Below are the code and all the weights of a small trained network. Each question names an input and a target symbol and asks about switching units off, where a switched-off unit gives its printed mean instead of its output.

import numpy as np


def w(rows, s, z=0):
    codes = np.array(rows[::2]) - 128.0
    scale = np.full(codes.shape[1], s)
    scale[-1] = z or s
    return codes * scale


def norm(h):
    return h / np.sqrt((h * h).mean(-1, keepdims=True) + 1e-5)


def softmax(a):
    e = np.exp(a - a.max(-1, keepdims=True))
    return e / e.sum(-1, keepdims=True)


def log_softmax(a):
    a = a - a.max(-1, keepdims=True)
    return a - np.log(np.exp(a).sum(-1, keepdims=True))


def net(x, mask):
    ids = ['αβγδεζθμξπστφω'.index(c) for c in x.split()]
    T = len(ids)
    res = E[ids] + P[:T]
    u = 0
    for l in range(2):
        r = norm(res)
        for j in range(3):
            rows = slice(3 * j, 3 * j + 3)
            q, k, v = (r @ M[l][rows].T for M in (Q, K, V))
            z = softmax(np.where(np.tri(T) > 0, q @ k.T / 3**0.5, -1e9)) @ v
            o = O[l][rows]
            res = res + np.where(mask[u + j], z, o[:, -1]) @ o[:, :-1]
        u += 3
    return log_softmax(norm(res)[-1] @ U[:, :-1].T + U[:, -1])


Q, K, V, O = {}, {}, {}, {}
E = w([
[96,79,144,134,118,125,127,169,126,120,79,110],'α',
[102,116,111,108,125,176,137,115,145,129,82,120],'β',
[128,72,153,126,116,124,125,75,169,130,88,121],'γ',
[78,87,139,109,122,115,152,125,117,119,92,170],'δ',
[89,142,124,152,130,156,134,147,91,99,100,141],'ε',
[118,71,129,112,125,176,129,125,108,123,103,121],'ζ',
[92,99,135,152,160,142,110,109,145,94,109,125],'θ',
[108,122,133,144,146,113,178,125,146,92,58,132],'μ',
[121,84,2,150,169,81,125,166,144,177,148,99],'ξ',
[137,125,103,121,129,174,163,69,101,101,160,181],'π',
[142,132,136,152,112,164,87,86,104,89,116,75],'σ',
[162,70,146,149,114,117,166,117,76,99,130,123],'τ',
[135,152,127,137,61,130,158,103,104,144,87,114],'φ',
[120,129,128,124,80,165,50,97,103,163,135,146],'ω',
],0.02)
P = w([
[156,125,208,173,108,216,148,176,174,134,125,188],'0',
[179,108,162,158,159,200,112,145,124,156,46,210],'1',
[153,69,128,137,56,176,124,161,169,58,104,187],'2',
[59,91,179,216,130,205,169,104,127,185,116,135],'3',
[175,73,102,112,110,153,88,128,116,88,36,195],'4',
[73,56,120,170,34,155,152,123,167,77,148,128],'5',
[96,96,141,170,169,161,126,78,73,186,56,145],'6',
[99,90,88,46,49,88,127,126,124,35,147,115],'7',
[65,87,106,164,182,132,116,50,37,187,45,120],'8',
[57,97,91,53,57,59,144,110,125,59,192,71],'9',
[51,149,128,106,200,88,134,49,28,196,102,80],'10',
[125,90,49,30,137,51,88,85,46,82,69,126],'11',
[24,94,109,177,10,109,138,105,146,103,139,77],'12',
],0.013)
Q[0] = w([
[94,101,148,164,195,150,137,70,71,213,86,126],'0.h0',
[12,68,86,154,60,121,126,87,100,79,126,89],'0.h0',
[137,76,73,61,111,104,76,91,77,63,51,107],'0.h0',
[139,156,184,166,188,157,158,132,130,198,134,150],'0.h1',
[227,188,141,66,174,120,106,181,159,131,122,162],'0.h1',
[159,196,213,134,110,150,148,175,199,102,197,125],'0.h1',
[126,165,189,205,116,158,155,172,193,174,162,112],'0.h2',
[254,182,145,75,105,117,125,188,187,70,137,150],'0.h2',
[110,102,105,140,31,100,145,138,183,64,188,125],'0.h2',
],0.073)
K[0] = w([
[62,131,167,106,54,93,168,144,169,64,255,74],'0.h0',
[94,144,55,82,124,31,96,43,53,42,56,105],'0.h0',
[71,128,166,89,187,111,133,85,61,211,149,57],'0.h0',
[121,164,201,95,52,166,144,157,194,41,160,157],'0.h1',
[105,133,253,157,121,186,151,119,115,130,119,134],'0.h1',
[170,112,224,115,107,207,109,112,101,78,46,211],'0.h1',
[209,128,96,130,10,135,128,198,233,33,145,191],'0.h2',
[199,139,185,197,170,207,151,167,160,214,83,192],'0.h2',
[182,103,46,124,157,106,71,83,35,140,5,167],'0.h2',
],0.058)
V[0] = w([
[164,123,118,130,118,158,175,187,182,171,113,138],'0.h0',
[220,130,99,152,143,171,55,76,138,143,232,107],'0.h0',
[59,148,146,158,172,153,57,216,119,71,121,133],'0.h0',
[122,164,120,78,44,255,39,123,113,188,157,151],'0.h1',
[68,116,50,83,194,161,99,182,190,161,143,121],'0.h1',
[165,109,138,160,66,67,73,217,61,190,120,34],'0.h1',
[151,48,149,126,219,161,192,126,107,62,172,156],'0.h2',
[91,62,155,101,118,109,61,127,114,179,197,226],'0.h2',
[118,62,217,101,155,93,62,135,236,136,64,57],'0.h2',
],0.064)
O[0] = w([
[110,93,117,130,153,114,175,150,170,138,172,134,101],'0.h0',
[117,196,119,81,114,124,128,119,106,58,171,172,1],'0.h0',
[135,125,126,149,135,76,73,149,169,90,81,102,130],'0.h0',
[191,126,171,41,74,134,159,161,130,114,105,128,110],'0.h1',
[139,81,88,126,77,76,155,124,130,115,89,114,167],'0.h1',
[129,128,167,181,93,161,109,249,144,124,158,107,111],'0.h1',
[164,128,101,143,159,120,106,182,68,146,143,154,184],'0.h2',
[132,59,110,112,142,205,88,127,135,94,138,154,136],'0.h2',
[130,111,105,167,153,134,149,126,127,80,81,4,150],'0.h2',
],0.043,0.065)
Q[1] = w([
[61,92,112,184,178,206,99,112,154,147,191,152],'1.h0',
[228,128,195,33,182,218,109,129,32,199,124,194],'1.h0',
[133,125,113,85,186,178,183,89,120,75,135,91],'1.h0',
[160,122,128,66,82,154,111,199,94,36,184,145],'1.h1',
[97,221,132,69,197,113,115,45,169,88,143,154],'1.h1',
[94,125,111,243,114,125,139,141,114,212,164,132],'1.h1',
[122,164,163,118,1,135,153,157,109,111,149,151],'1.h2',
[114,122,140,70,53,109,140,131,130,135,184,216],'1.h2',
[113,192,173,35,82,192,142,69,139,107,155,180],'1.h2',
],0.059)
K[1] = w([
[91,146,85,182,175,171,118,176,108,64,204,115],'1.h0',
[222,73,130,91,254,100,122,212,120,171,151,144],'1.h0',
[143,98,95,55,149,131,180,125,111,55,111,85],'1.h0',
[204,113,162,42,103,145,152,227,79,99,158,140],'1.h1',
[113,165,152,77,215,115,100,107,247,50,169,137],'1.h1',
[66,145,113,229,121,140,114,125,112,190,168,160],'1.h1',
[146,202,137,46,152,114,132,134,129,75,181,177],'1.h2',
[169,136,133,34,184,113,169,112,115,140,154,159],'1.h2',
[199,233,210,66,196,190,111,87,49,152,80,103],'1.h2',
],0.055)
V[1] = w([
[100,158,135,122,50,176,154,19,126,167,102,136],'1.h0',
[108,51,143,117,147,216,81,124,183,114,112,150],'1.h0',
[116,94,140,106,166,89,228,149,134,184,194,123],'1.h0',
[127,114,116,97,200,116,97,165,219,66,139,118],'1.h1',
[52,168,137,143,156,136,85,44,218,90,156,147],'1.h1',
[159,143,190,68,134,111,161,155,162,121,112,71],'1.h1',
[188,53,109,101,254,70,131,108,174,137,103,85],'1.h2',
[76,102,112,109,133,98,148,134,184,76,209,192],'1.h2',
[175,139,127,100,131,84,209,157,146,65,217,175],'1.h2',
],0.043)
O[1] = w([
[93,176,99,123,4,149,153,83,124,131,143,192,88],'1.h0',
[55,100,181,130,111,115,110,141,132,178,210,100,142],'1.h0',
[120,124,135,141,113,175,163,202,85,177,33,145,148],'1.h0',
[67,170,95,175,145,153,69,155,190,89,76,118,105],'1.h1',
[171,172,37,89,146,185,147,181,221,143,92,183,44],'1.h1',
[15,100,89,166,178,95,114,129,118,213,79,99,102],'1.h1',
[156,229,186,158,10,175,138,104,135,83,219,238,253],'1.h2',
[208,161,110,156,125,194,77,71,147,190,134,32,99],'1.h2',
[103,122,118,189,92,146,62,68,73,203,126,87,82],'1.h2',
],0.02,0.054)
U = w([
[79,112,115,151,138,128,145,247,203,95,132,115,145],'α',
[146,126,87,111,69,103,220,137,113,157,108,143,161],'β',
[103,131,120,124,154,193,190,93,104,91,158,96,120],'γ',
[134,52,159,139,175,195,110,85,158,132,90,179,2],'δ',
[159,152,192,144,118,88,80,123,192,141,103,174,61],'ε',
[187,85,176,136,123,82,157,154,53,104,161,113,2],'ζ',
[165,155,64,142,132,100,90,103,120,63,110,145,163],'θ',
[97,166,139,185,195,70,179,89,129,172,142,147,41],'μ',
[77,114,97,121,83,120,97,102,149,122,207,117,215],'ξ',
[103,124,79,56,158,121,113,76,100,161,152,161,186],'π',
[109,197,152,109,144,119,81,136,88,129,93,81,157],'σ',
[161,171,96,157,150,169,97,184,101,135,184,148,214],'τ',
[137,161,189,123,128,163,155,110,164,206,137,91,138],'φ',
[125,108,143,61,95,188,79,128,156,100,120,111,163],'ω',
],0.011,0.0056)

Each question gives the input, a string of symbols that net reads in full, and the target symbol t.
The units are the heads (3 rows each of Q, K, V and O). Each row of codes is followed by its name. A weight is (code - 128) times the scale printed after its matrix; where a second scale follows, it is the last column's (O and U).
mask holds one flag per head, layer by layer. A switched-off head (its flag False) gives its mean, the last column of its rows in O, instead of its output. The means were averaged over made-up inputs and are rounded, as every weight is.
A unit's drop is (log p(t) with every unit on - log p(t) with that unit switched off) / (log p(t) with every unit on - log p(t) with every unit switched off).
The circuit of an input: a set's keep is (log p(t) with only the set's units on - log p(t) with every unit switched off) / (log p(t) with every unit on - log p(t) with every unit switched off). Starting from all 6 units, units are removed one at a time, each time the one whose removal leaves the highest keep (on an exact tie, the one counted first), for as long as the keep stays at least 0.8.
units of the circuit, in order: the units of the circuit, biggest drop first
unit that matters most: the unit with the biggest drop
heads that matter: for each layer, one digit per head in row order, 1 if its drop is at least 0.15 and else 0, layers parted by /
input β β θ π α γ ζ, target γ: heads that matter -> 101 / 000
input φ φ δ ω φ δ ε, target δ: unit that matters most -> 0.h0
input σ γ φ δ, target φ: units of the circuit, in order -> 0.h1; 0.h2
input γ δ ξ π α β ω δ, target ξ: units of the circuit, in order -> 0.h1; 0.h2; 1.h0
input σ β θ α γ γ ζ γ σ, target γ: units of the circuit, in order -> 0.h2; 0.h0
input δ γ τ τ δ τ μ σ ω ω β, target ω: units of the circuit, in order -> 0.h2; 0.h1
input ξ ω θ μ σ α τ θ γ ω μ, target ξ: heads that matter -> 011 / 100
input γ π σ ε σ τ, target σ: heads that matter -> 110 / 000
input γ φ γ γ π θ δ ε β, target ε: units of the circuit, in order -> 0.h0; 0.h2
input ζ σ ε ε θ π, target θ: units of the circuit, in order -> 0.h0; 0.h1
input α τ ζ φ ξ τ, target β: units of the circuit, in order -> 0.h1; 0.h2; 1.h0; 0.h0
input τ γ ω σ σ δ ω, target δ: heads that matter -> 111 / 000
input γ α τ ζ θ α, target θ: heads that matter -> 110 / 000
input β γ μ θ θ ζ θ ε ζ β θ, target β: unit that matters most -> 0.h1
input β σ τ γ α ε σ σ γ φ π, target φ: heads that matter -> 111 / 000
input τ ε ω σ π ζ ω φ θ, target φ: units of the circuit, in order -> 0.h2; 0.h1
input β ε μ δ ε, target δ: units of the circuit, in order -> 0.h0; 0.h1; 0.h2
input θ ε μ γ σ σ δ, target σ: units of the circuit, in order -> 0.h0; 0.h1; 1.h2
input τ ε ω τ ε, target τ: heads that matter -> 010 / 000
input ε α β γ τ φ δ ε ε γ ε ε, target ε: heads that matter -> 101 / 000
input α τ ω μ, target ω: heads that matter -> 011 / 000
input μ ω ξ σ γ α ζ τ ξ δ, target ξ: units of the circuit, in order -> 0.h0; 0.h2
input μ β φ ε γ ξ ω ω τ γ σ σ, target θ: heads that matter -> 110 / 100
input μ ω ζ β δ θ ε φ θ ε θ α δ, target α: units of the circuit, in order -> 0.h1
input θ ζ θ δ ζ δ τ ω, target τ: heads that matter -> 010 / 000
input ζ ε π β θ π, target θ: units of the circuit, in order -> 0.h1; 0.h0
